Below are the code and all the weights of a small trained network. Each question names an input and a class and asks about switching units off, where a switched-off unit gives its printed mean instead of its output.

import numpy as np


def w(rows, s, z=0):
    codes = np.array(rows[::2]) - 128.0
    scale = np.full(codes.shape[1], s)
    scale[-1] = z or s
    return codes * scale


def norm(h):
    return h / np.sqrt((h * h).mean(-1, keepdims=True) + 1e-5)


def f(y):
    return y / 2 * (1 + np.tanh(0.7978845608 * (y + 0.044715 * y**3)))


def log_softmax(a):
    a = a - a.max(-1, keepdims=True)
    return a - np.log(np.exp(a).sum(-1, keepdims=True))


def net(x, mask):
    res = np.array(x, float).reshape(1, 6) / 4 @ E
    u = 0
    for l in range(2):
        y = f(norm(res) @ A[l][:, :-1].T + A[l][:, -1])
        res = res + np.where(mask[u : u + 3], y, B[l][:, -1]) @ B[l][:, :-1]
        u += 3
    return log_softmax(norm(res)[-1] @ U[:, :-1].T + U[:, -1])


A, B = {}, {}
E = w([
[118,101,195,120,67,93,2,165,162,91,130,145],'x0',
[110,186,87,73,86,138,176,128,177,110,105,146],'x1',
[110,195,100,160,175,77,95,189,178,243,98,195],'x2',
[61,138,71,202,127,8,81,88,128,156,150,157],'x3',
[79,118,177,176,202,124,62,147,111,150,86,204],'x4',
[96,177,35,72,122,112,47,99,177,93,216,105],'x5',
],0.0047)
A[0] = w([
[181,178,163,56,243,212,168,209,247,238,114,156,11],'L0N0',
[47,190,133,157,210,252,208,180,194,201,162,93,1],'L0N1',
[114,199,72,57,85,192,191,81,158,72,170,90,59],'L0N2',
],0.0038,0.0046)
B[0] = w([
[251,144,90,53,93,119,110,138,62,160,144,176,190],'L0N0',
[255,206,157,52,37,84,31,192,142,125,103,179,132],'L0N1',
[55,184,122,112,73,194,154,157,213,142,123,76,252],'L0N2',
],0.0072,0.0018)
A[1] = w([
[150,153,33,182,97,2,145,63,136,121,200,82,2],'L1N0',
[112,49,218,88,37,116,12,199,171,39,164,149,26],'L1N1',
[133,112,69,173,209,72,77,145,220,156,111,216,16],'L1N2',
],0.005,0.0044)
B[1] = w([
[128,112,89,187,31,79,133,80,49,218,207,60,220],'L1N0',
[237,93,232,121,86,46,1,22,239,31,40,77,254],'L1N1',
[66,182,124,156,182,125,81,204,134,120,91,148,207],'L1N2',
],0.0075,0.0029)
U = w([
[194,113,223,155,28,30,14,77,230,43,28,64,252],'0',
[39,69,187,218,191,99,212,57,24,99,36,233,2],'1',
[228,33,234,194,183,219,249,198,33,182,61,72,106],'2',
[30,149,4,218,28,25,131,43,47,236,235,35,108],'3',
[255,233,92,28,140,171,94,239,77,223,91,223,175],'4',
[143,34,188,163,194,169,41,26,72,19,193,38,78],'5',
[7,221,82,228,243,45,21,225,111,214,89,223,93],'6',
[77,218,22,14,49,226,235,117,214,35,187,30,148],'7',
],0.0092,0.0049)

Each question gives the input, the list of numbers given to net, and the class t.
The units are the neurons (one row each of A and B). Each row of codes is followed by its name. A weight is (code - 128) times the scale printed after its matrix; where a second scale follows, it is the last column's (A, B and U).
mask holds one flag per neuron, layer by layer. A switched-off neuron (its flag False) gives its mean, the last column of its row in B, instead of its output. The means were averaged over made-up inputs and are rounded, as every weight is.
A unit's drop is (log p(t) with every unit on - log p(t) with that unit switched off) / (log p(t) with every unit on - log p(t) with every unit switched off).
The circuit of an input: a set's keep is (log p(t) with only the set's units on - log p(t) with every unit switched off) / (log p(t) with every unit on - log p(t) with every unit switched off). Starting from all 6 units, units are removed one at a time, each time the one whose removal leaves the highest keep (on an exact tie, the one counted first), for as long as the keep stays at least 0.8.
units of the circuit, in order: the units of the circuit, biggest drop first
k most important neurons: the k neurons with the biggest drops, biggest first
k most important neurons of layer l: the k neurons of layer l with the biggest drops, biggest first
drop when u is switched off: that unit's drop, to one decimal
input [5,6,1,8,-4,-1], class 3: units of the circuit, in order => (L1N0)
input [-8,3,8,0,6,-8], class 4: 2 most important neurons => (L0N0 L0N1)
input [7,6,8,2,-5,-6], class 6: units of the circuit, in order => (L1N1 L0N1)
input [-3,2,4,-6,-8,-8], class 4: units of the circuit, in order => (L0N0 L0N1)
input [2,-2,5,0,-6,-5], class 2: 2 most important neurons => (L1N1 L0N1)
input [2,0,1,-4,6,0], class 4: 4 most important neurons => (L0N0 L0N2 L0N1 L1N0)
input [-1,-1,-4,1,-1,0], class 7: 2 most important neurons of layer 1 => (L1N1 L1N0)
input [3,7,-5,2,-2,-2], class 7: 2 most important neurons => (L0N2 L0N1)
input [4,-3,8,-2,-7,-2], class 4: 2 most important neurons => (L0N0 L1N1)
input [-6,1,8,2,-5,1], class 4: 2 most important neurons => (L0N1 L0N0)
input [-7,5,6,-4,-4,1], class 4: 2 most important neurons => (L0N0 L0N1)
input [1,-5,0,5,-6,-6], class 3: 2 most important neurons of layer 1 => (L1N1 L1N0)
input [4,4,0,6,0,3], class 3: 2 most important neurons => (L1N0 L0N1)
input [1,-6,5,-5,5,-3], class 4: units of the circuit, in order => (L0N0)
input [-8,1,-3,-4,7,3], class 4: drop when L0N1 is switched off => 0.5
input [2,-5,3,0,-5,2], class 3: drop when L1N0 is switched off => 0.2
input [-8,3,7,-3,4,4], class 4: drop when L0N0 is switched off => 0.1
input [4,-7,4,3,-8,-1], class 3: drop when L1N0 is switched off => 1.0
